Below are the code and all the weights of a small trained network. Each question names an input and a class and asks about switching units off, where a switched-off unit gives its printed mean instead of its output.

import numpy as np


def w(rows, s, z=0):
    codes = np.array(rows[::2]) - 128.0
    scale = np.full(codes.shape[1], s)
    scale[-1] = z or s
    return codes * scale


def f(y):
    return y / 2 * (1 + np.tanh(0.7978845608 * (y + 0.044715 * y**3)))


def log_softmax(a):
    a = a - a.max(-1, keepdims=True)
    return a - np.log(np.exp(a).sum(-1, keepdims=True))


def net(x, mask):
    res = np.array(x, float).reshape(1, 5) / 4 @ E
    y = f(res @ A[0][:, :-1].T + A[0][:, -1])
    res = res + np.where(mask, y, B[0][:, -1]) @ B[0][:, :-1]
    return log_softmax(res[-1] @ U[:, :-1].T + U[:, -1])


A, B = {}, {}
E = w([
[187,254,171,146,146,169],'x0',
[133,129,129,113,125,133],'x1',
[64,179,95,82,187,102],'x2',
[76,170,124,139,8,214],'x3',
[148,128,132,82,117,136],'x4',
],0.0074)
A[0] = w([
[131,181,150,183,198,205,116],'N1',
[184,157,139,38,105,135,140],'N2',
[133,135,153,118,66,166,189],'N3',
[177,107,127,166,195,84,132],'N4',
[33,11,98,100,148,173,74],'N5',
[206,70,172,180,177,44,144],'N6',
[26,200,118,29,187,84,167],'N7',
[158,153,181,114,138,166,253],'N8',
[243,47,194,171,79,129,222],'N9',
[153,96,199,114,168,82,42],'N10',
[47,133,121,180,46,138,170],'N11',
[81,136,157,149,84,152,130],'N12',
[153,129,167,86,143,80,186],'N13',
[148,255,159,158,158,130,168],'N14',
],0.0099,0.0048)
B[0] = w([
[207,48,186,145,185,48,184],'N1',
[124,55,118,153,208,122,160],'N2',
[32,117,151,100,56,83,203],'N3',
[54,142,213,26,52,137,198],'N4',
[220,2,137,146,123,125,213],'N5',
[64,168,217,120,131,135,238],'N6',
[131,202,124,228,53,55,227],'N7',
[73,77,106,130,173,153,215],'N8',
[91,197,44,197,141,35,254],'N9',
[201,193,198,56,34,227,154],'N10',
[96,99,192,58,131,78,224],'N11',
[82,202,156,123,55,155,172],'N12',
[64,112,139,84,129,114,176],'N13',
[91,22,185,166,175,142,241],'N14',
],0.0065,0.0071)
U = w([
[97,94,116,103,155,96,254],'0',
[106,102,123,112,144,96,247],'1',
[110,135,201,45,93,147,49],'2',
[178,2,145,147,158,119,61],'3',
[139,175,78,175,128,47,73],'4',
[179,138,65,122,153,190,51],'5',
],0.011,0.0043)

Each question gives the input, the list of numbers given to net, and the class t.
The units are the neurons (one row each of A and B). Each row of codes is followed by its name. A weight is (code - 128) times the scale printed after its matrix; where a second scale follows, it is the last column's (A, B and U).
mask holds one flag per neuron, in row order. A switched-off neuron (its flag False) gives its mean, the last column of its row in B, instead of its output. The means were averaged over made-up inputs and are rounded, as every weight is.
A unit's drop is (log p(t) with every unit on - log p(t) with that unit switched off) / (log p(t) with every unit on - log p(t) with every unit switched off).
The circuit of an input: a set's keep is (log p(t) with only the set's units on - log p(t) with every unit switched off) / (log p(t) with every unit on - log p(t) with every unit switched off). Starting from the 12 units with the biggest drops (on a tie, the unit counted first), units are removed one at a time, each time the one whose removal leaves the highest keep (on an exact tie, the one counted first), for as long as the keep stays at least 0.8.
circuit, biggest first: the units of the circuit, biggest drop first
most important unit: the unit with the biggest drop
top k neurons: the k neurons with the biggest drops, biggest first
drop when u is switched off: that unit's drop, to one decimal
input [-3,6,-8,-2,3], class 4: most important unit	N9
input [7,4,-3,-5,4], class 3: top 4 neurons	[N14; N1; N2; N12]
input [-3,-2,5,-5,3], class 2: circuit, biggest first	[N9; N4]
input [8,-5,-4,8,8], class 0: top 2 neurons	[N2; N8]
input [-6,-5,-7,-7,-6], class 2: circuit, biggest first	[N4; N6]
input [-3,2,-8,-3,-7], class 4: top 2 neurons	[N9; N14]
input [2,0,-8,7,4], class 4: top 2 neurons	[N9; N4]
input [-7,-1,5,2,-2], class 3: top 2 neurons	[N5; N9]
input [-4,5,8,-7,0], class 4: top 2 neurons	[N7; N14]
input [8,-1,-1,-3,5], class 3: circuit, biggest first	[N14; N1]
input [-7,-4,5,-7,6], class 2: top 2 neurons	[N4; N10]
input [-2,3,-6,-3,3], class 4: top 2 neurons	[N9; N14]
input [8,2,-7,-8,-4], class 2: top 4 neurons	[N4; N6; N10; N5]
input [-8,1,5,-2,-7], class 3: circuit, biggest first	[N5]
input [0,1,3,-7,5], class 2: top 4 neurons	[N4; N10; N9; N6]
input [7,5,-2,-3,1], class 3: top 2 neurons	[N14; N1]
input [1,-3,5,1,0], class 4: top 2 neurons	[N7; N4]
input [8,7,-5,-2,-7], class 3: top 3 neurons	[N14; N1; N7]
input [4,0,8,-4,6], class 4: top 3 neurons	[N7; N11; N5]
input [6,1,-8,2,0], class 4: circuit, biggest first	[N9]
input [1,-4,-1,-6,-4], class 2: top 3 neurons	[N4; N6; N10]
input [-8,-1,1,3,6], class 3: drop when N12 is switched off	0.0
input [8,-6,2,-1,2], class 3: drop when N14 is switched off	0.2
input [0,0,2,-6,-2], class 2: drop when N4 is switched off	0.3
input [3,-2,6,3,5], class 4: drop when N2 is switched off	-0.1
